Here is a tiny trained network, its code and every weight. The questions are about switching its units off for an input and a target symbol, where a switched-off unit gives its printed mean instead of its output.

import numpy as np


def w(rows, s, z=0):
    codes = np.array(rows[::2]) - 128.0
    scale = np.full(codes.shape[1], s)
    scale[-1] = z or s
    return codes * scale


def norm(h):
    return h / np.sqrt((h * h).mean(-1, keepdims=True) + 1e-5)


def f(y):
    return np.maximum(y, 0)


def softmax(a):
    e = np.exp(a - a.max(-1, keepdims=True))
    return e / e.sum(-1, keepdims=True)


def log_softmax(a):
    a = a - a.max(-1, keepdims=True)
    return a - np.log(np.exp(a).sum(-1, keepdims=True))


def net(x, mask):
    ids = ['βγδθλπστψω'.index(c) for c in x.split()]
    T = len(ids)
    res = E[ids] + P[:T]
    r = norm(res)
    for j in range(2):
        rows = slice(2 * j, 2 * j + 2)
        q, k, v = (r @ M[0][rows].T for M in (Q, K, V))
        z = softmax(np.where(np.tri(T) > 0, q @ k.T / 2**0.5, -1e9)) @ v
        o = O[0][rows]
        res = res + np.where(mask[j], z, o[:, -1]) @ o[:, :-1]
    y = f(norm(res) @ A[0][:, :-1].T + A[0][:, -1])
    res = res + np.where(mask[2:10], y, B[0][:, -1]) @ B[0][:, :-1]
    return log_softmax(norm(res)[-1] @ U[:, :-1].T + U[:, -1])


Q, K, V, O, A, B = {}, {}, {}, {}, {}, {}
E = w([
[171,134,102,132,113,145],'β',
[203,6,118,114,18,174],'γ',
[102,107,157,53,67,78],'δ',
[130,92,157,77,78,138],'θ',
[177,121,76,149,113,137],'λ',
[134,58,166,52,25,119],'π',
[187,58,197,226,101,164],'σ',
[174,62,193,113,49,149],'τ',
[114,95,106,62,81,114],'ψ',
[133,114,156,139,77,109],'ω',
],0.0016)
P = w([
[154,183,128,142,154,123],'0',
[67,120,4,169,53,211],'1',
[103,105,171,85,106,32],'2',
[95,104,34,176,48,181],'3',
[130,65,197,93,133,46],'4',
[112,102,52,176,41,165],'5',
[114,84,193,105,213,75],'6',
],0.0028)
Q[0] = w([
[122,140,192,86,201,43],'H1',
[107,191,176,41,254,11],'H1',
[35,130,154,146,104,116],'H2',
[158,93,55,178,70,183],'H2',
],0.0046)
K[0] = w([
[15,23,113,141,90,157],'H1',
[2,74,111,132,150,82],'H1',
[127,132,85,187,77,217],'H2',
[183,232,200,150,151,161],'H2',
],0.0048)
V[0] = w([
[110,177,2,192,229,129],'H1',
[140,195,109,37,76,92],'H1',
[138,175,254,188,177,71],'H2',
[44,94,111,144,116,99],'H2',
],0.0038)
O[0] = w([
[100,95,244,177,58,122,3],'H1',
[213,244,143,116,156,127,198],'H1',
[115,118,139,51,106,74,44],'H2',
[100,102,30,101,75,252,81],'H2',
],0.0037,0.0027)
A[0] = w([
[149,86,102,116,4,81,206],'N1',
[244,136,46,160,79,102,135],'N2',
[174,197,195,57,242,34,152],'N3',
[208,82,17,83,183,148,198],'N4',
[183,154,17,70,142,153,108],'N5',
[230,222,156,237,184,67,200],'N6',
[212,45,91,189,101,183,98],'N7',
[225,232,84,57,195,85,247],'N8',
],0.0026,0.0014)
B[0] = w([
[137,136,132,101,199,129,196],'N1',
[54,151,153,113,110,163,220],'N2',
[132,158,141,35,89,2,196],'N3',
[129,140,203,157,159,89,253],'N4',
[134,135,160,189,148,146,206],'N5',
[157,105,98,15,74,102,198],'N6',
[85,178,96,128,176,102,188],'N7',
[149,16,171,128,140,110,241],'N8',
],0.0042,0.0041)
U = w([
[8,2,25,134,78,124,85],'β',
[118,42,187,186,234,80,180],'γ',
[86,79,191,210,41,171,61],'δ',
[214,148,63,146,185,177,75],'θ',
[184,91,205,22,118,17,223],'λ',
[36,190,101,53,92,151,88],'π',
[201,184,158,126,127,190,5],'σ',
[182,195,101,87,19,200,120],'τ',
[95,126,185,192,41,126,24],'ψ',
[52,204,48,236,180,201,197],'ω',
],0.0075,0.0023)

Each question gives the input, a string of symbols that net reads in full, and the target symbol t.
The units are the heads (2 rows each of Q, K, V and O) and the neurons (one row each of A and B). Each row of codes is followed by its name. A weight is (code - 128) times the scale printed after its matrix; where a second scale follows, it is the last column's (O, A, B and U).
mask holds one flag per unit, heads first, then neurons. A switched-off unit (its flag False) gives its mean, the last column of its rows in O or B, instead of its output. The means were averaged over made-up inputs and are rounded, as every weight is.
A unit's drop is (log p(t) with every unit on - log p(t) with that unit switched off) / (log p(t) with every unit on - log p(t) with every unit switched off).
The circuit of an input: a set's keep is (log p(t) with only the set's units on - log p(t) with every unit switched off) / (log p(t) with every unit on - log p(t) with every unit switched off). Starting from all 10 units, units are removed one at a time, each time the one whose removal leaves the highest keep (on an exact tie, the one counted first), for as long as the keep stays at least 0.8.
units of the circuit, in order: the units of the circuit, biggest drop first
unit that matters most: the unit with the biggest drop
k most important neurons: the k neurons with the biggest drops, biggest first
which heads matter: for each layer, one digit per head in row order, 1 if its drop is at least 0.15 and else 0, layers parted by /
drop when u is switched off: that unit's drop, to one decimal
input λ θ σ τ γ γ, target δ: which heads matter	10
input γ ψ π θ, target ω: which heads matter	00
input λ π σ σ γ σ, target δ: which heads matter	10
input θ σ γ β, target λ: units of the circuit, in order	[H2]
input ψ σ λ σ γ λ, target τ: units of the circuit, in order	[H1; N6; N3; N4]
input λ ω λ δ τ ψ, target δ: which heads matter	10
input τ θ γ ω, target γ: which heads matter	11
input σ σ σ ω θ θ, target β: which heads matter	10
input ψ ψ θ ψ ψ, target γ: units of the circuit, in order	[H2; N6; N5]
input ω ψ ψ, target γ: 3 most important neurons	[N6; N5; N8]
input β θ σ ω, target ψ: 2 most important neurons	[N8; N3]
input ψ ω ψ ω γ γ, target τ: 2 most important neurons	[N6; N4]
input ω σ δ θ, target π: 2 most important neurons	[N8; N4]
input τ σ ψ ω σ β, target γ: unit that matters most	H2
input π ψ σ β β σ, target θ: 2 most important neurons	[N3; N6]
input ω σ γ π, target π: drop when N7 is switched off	0.0
input ψ ω δ γ τ γ, target τ: drop when N4 is switched off	0.1
input ψ λ θ σ γ τ, target τ: drop when N3 is switched off	0.1
input ψ δ δ δ ψ π, target τ: drop when N4 is switched off	0.1
input σ γ σ σ σ ψ, target β: unit that matters most	H1
input σ γ τ λ β σ, target β: 2 most important neurons	[N4; N5]
